Below is a small trained network, with its code and all its weights. Each question gives an input and a target symbol and asks what happens when units are switched off, that is, made to give their printed mean instead of their output.

import numpy as np


def w(rows, s, z=0):
    codes = np.array(rows[::2]) - 128.0
    scale = np.full(codes.shape[1], s)
    scale[-1] = z or s
    return codes * scale


def norm(h):
    return h / np.sqrt((h * h).mean(-1, keepdims=True) + 1e-5)


def f(y):
    return y / 2 * (1 + np.tanh(0.7978845608 * (y + 0.044715 * y**3)))


def softmax(a):
    e = np.exp(a - a.max(-1, keepdims=True))
    return e / e.sum(-1, keepdims=True)


def log_softmax(a):
    a = a - a.max(-1, keepdims=True)
    return a - np.log(np.exp(a).sum(-1, keepdims=True))


def net(x, mask):
    ids = ['αβγδζηλμξπστφψω'.index(c) for c in x.split()]
    T = len(ids)
    res = E[ids] + P[:T]
    r = norm(res)
    for j in range(3):
        rows = slice(3 * j, 3 * j + 3)
        q, k, v = (r @ M[0][rows].T for M in (Q, K, V))
        z = softmax(np.where(np.tri(T) > 0, q @ k.T / 3**0.5, -1e9)) @ v
        o = O[0][rows]
        res = res + np.where(mask[j], z, o[:, -1]) @ o[:, :-1]
    y = f(norm(res) @ A[0][:, :-1].T + A[0][:, -1])
    res = res + np.where(mask[3:7], y, B[0][:, -1]) @ B[0][:, :-1]
    return log_softmax(norm(res)[-1] @ U[:, :-1].T + U[:, -1])


Q, K, V, O, A, B = {}, {}, {}, {}, {}, {}
E = w([
[106,132,162,99],'α',
[144,142,124,111],'β',
[145,141,122,115],'γ',
[147,140,129,113],'δ',
[137,146,124,162],'ζ',
[46,134,127,130],'η',
[121,145,144,129],'λ',
[151,144,129,114],'μ',
[179,252,143,122],'ξ',
[148,108,98,143],'π',
[146,139,127,115],'σ',
[143,145,122,111],'τ',
[77,94,103,170],'φ',
[124,155,157,144],'ψ',
[101,163,122,168],'ω',
],0.035)
P = w([
[11,13,147,224],'0',
[53,235,89,75],'1',
[63,243,95,71],'2',
[64,254,90,68],'3',
[66,242,92,71],'4',
[69,248,100,66],'5',
[82,236,102,66],'6',
[77,237,110,67],'7',
[81,229,113,65],'8',
[78,238,106,61],'9',
[82,223,111,67],'10',
[78,226,112,59],'11',
[80,216,115,61],'12',
[85,220,116,60],'13',
],0.0053)
Q[0] = w([
[118,139,130,171],'H1',
[193,153,129,100],'H1',
[131,131,128,76],'H1',
[149,125,109,165],'H2',
[133,128,89,54],'H2',
[140,115,135,3],'H2',
[45,158,167,186],'H3',
[76,138,154,71],'H3',
[99,151,93,195],'H3',
],0.02)
K[0] = w([
[123,214,97,152],'H1',
[133,71,187,249],'H1',
[110,101,213,122],'H1',
[170,123,140,236],'H2',
[143,81,66,72],'H2',
[141,65,114,83],'H2',
[108,211,113,54],'H3',
[94,118,226,137],'H3',
[133,208,61,134],'H3',
],0.013)
V[0] = w([
[148,139,175,121],'H1',
[159,117,186,121],'H1',
[76,110,152,70],'H1',
[109,120,88,65],'H2',
[133,85,117,77],'H2',
[179,154,136,138],'H2',
[188,135,142,182],'H3',
[117,247,122,138],'H3',
[81,152,132,162],'H3',
],0.013)
O[0] = w([
[180,156,172,97,119],'H1',
[175,254,180,158,88],'H1',
[200,126,140,55,154],'H1',
[62,90,192,248,162],'H2',
[175,86,197,128,88],'H2',
[164,74,59,103,125],'H2',
[63,187,103,157,74],'H3',
[113,61,181,218,255],'H3',
[219,101,94,187,182],'H3',
],0.0065,0.0072)
A[0] = w([
[44,252,187,47,187],'N1',
[2,155,235,90,5],'N2',
[44,44,162,109,45],'N3',
[48,47,40,152,1],'N4',
],0.0083,0.0055)
B[0] = w([
[85,58,142,157,254],'N1',
[95,163,49,125,171],'N2',
[201,247,171,162,149],'N3',
[152,162,178,76,177],'N4',
],0.011,0.0046)
U = w([
[177,146,157,81,255],'α',
[179,60,110,112,244],'β',
[180,159,126,140,227],'γ',
[139,58,136,134,169],'δ',
[108,168,136,56,145],'ζ',
[138,146,9,94,77],'η',
[165,86,227,168,5],'λ',
[172,247,156,162,76],'μ',
[93,60,247,70,124],'ξ',
[46,190,173,95,49],'π',
[149,14,111,175,65],'σ',
[131,152,29,209,65],'τ',
[88,64,98,90,14],'φ',
[117,186,159,52,150],'ψ',
[95,67,130,91,183],'ω',
],0.016,0.0031)

Each question gives the input, a string of symbols that net reads in full, and the target symbol t.
The units are the heads (3 rows each of Q, K, V and O) and the neurons (one row each of A and B). Each row of codes is followed by its name. A weight is (code - 128) times the scale printed after its matrix; where a second scale follows, it is the last column's (O, A, B and U).
mask holds one flag per unit, heads first, then neurons. A switched-off unit (its flag False) gives its mean, the last column of its rows in O or B, instead of its output. The means were averaged over made-up inputs and are rounded, as every weight is.
A unit's drop is (log p(t) with every unit on - log p(t) with that unit switched off) / (log p(t) with every unit on - log p(t) with every unit switched off).
The circuit of an input: a set's keep is (log p(t) with only the set's units on - log p(t) with every unit switched off) / (log p(t) with every unit on - log p(t) with every unit switched off). Starting from all 7 units, units are removed one at a time, each time the one whose removal leaves the highest keep (on an exact tie, the one counted first), for as long as the keep stays at least 0.8.
units of the circuit, in order: the units of the circuit, biggest drop first
top k neurons: the k neurons with the biggest drops, biggest first
heads that matter: for each layer, one digit per head in row order, 1 if its drop is at least 0.15 and else 0, layers parted by /
input τ λ ω α ω ω β τ α σ β β δ δ, target λ: units of the circuit, in order -> H2
input α α μ π γ, target α: heads that matter -> 100
input β ξ ζ α γ τ ψ β μ, target ξ: heads that matter -> 011
input η φ δ, target β: units of the circuit, in order -> H3, H1
input β ω ω λ β ζ δ α τ δ, target ξ: units of the circuit, in order -> H2, H3, N1
input η φ β η π δ π ζ β, target β: heads that matter -> 110
input δ δ τ ω τ ω ω β ζ η ψ φ ψ μ, target ψ: heads that matter -> 101
input μ σ λ μ λ ψ τ τ, target π: units of the circuit, in order -> H3, N1
input β η α α α η ζ β δ λ γ μ, target ξ: units of the circuit, in order -> H2, H3
input φ α β β η β η λ δ, target η: heads that matter -> 101
input ω μ π φ ζ ω τ ω λ ψ ψ δ, target σ: heads that matter -> 101
input β π η β μ δ σ λ, target λ: heads that matter -> 011
input ω μ β ω μ, target σ: heads that matter -> 001
input ω σ η σ α ω β λ β φ η ψ φ σ, target σ: heads that matter -> 111
input δ β η ψ π, target η: units of the circuit, in order -> H3, N4
input μ ω φ σ, target π: heads that matter -> 101
input ω γ ω ξ δ τ τ γ, target σ: heads that matter -> 001
input β π ζ λ β, target ξ: units of the circuit, in order -> H2
input ζ φ π η ω ω ω σ μ ω φ γ, target τ: top 2 neurons -> N1, N3
input η π γ γ ζ π η η ω η ζ μ μ, target β: units of the circuit, in order -> H1
input τ π η φ σ, target λ: top 2 neurons -> N3, N1
input φ β ξ ω π η φ σ β α η λ τ, target η: top 2 neurons -> N1, N4
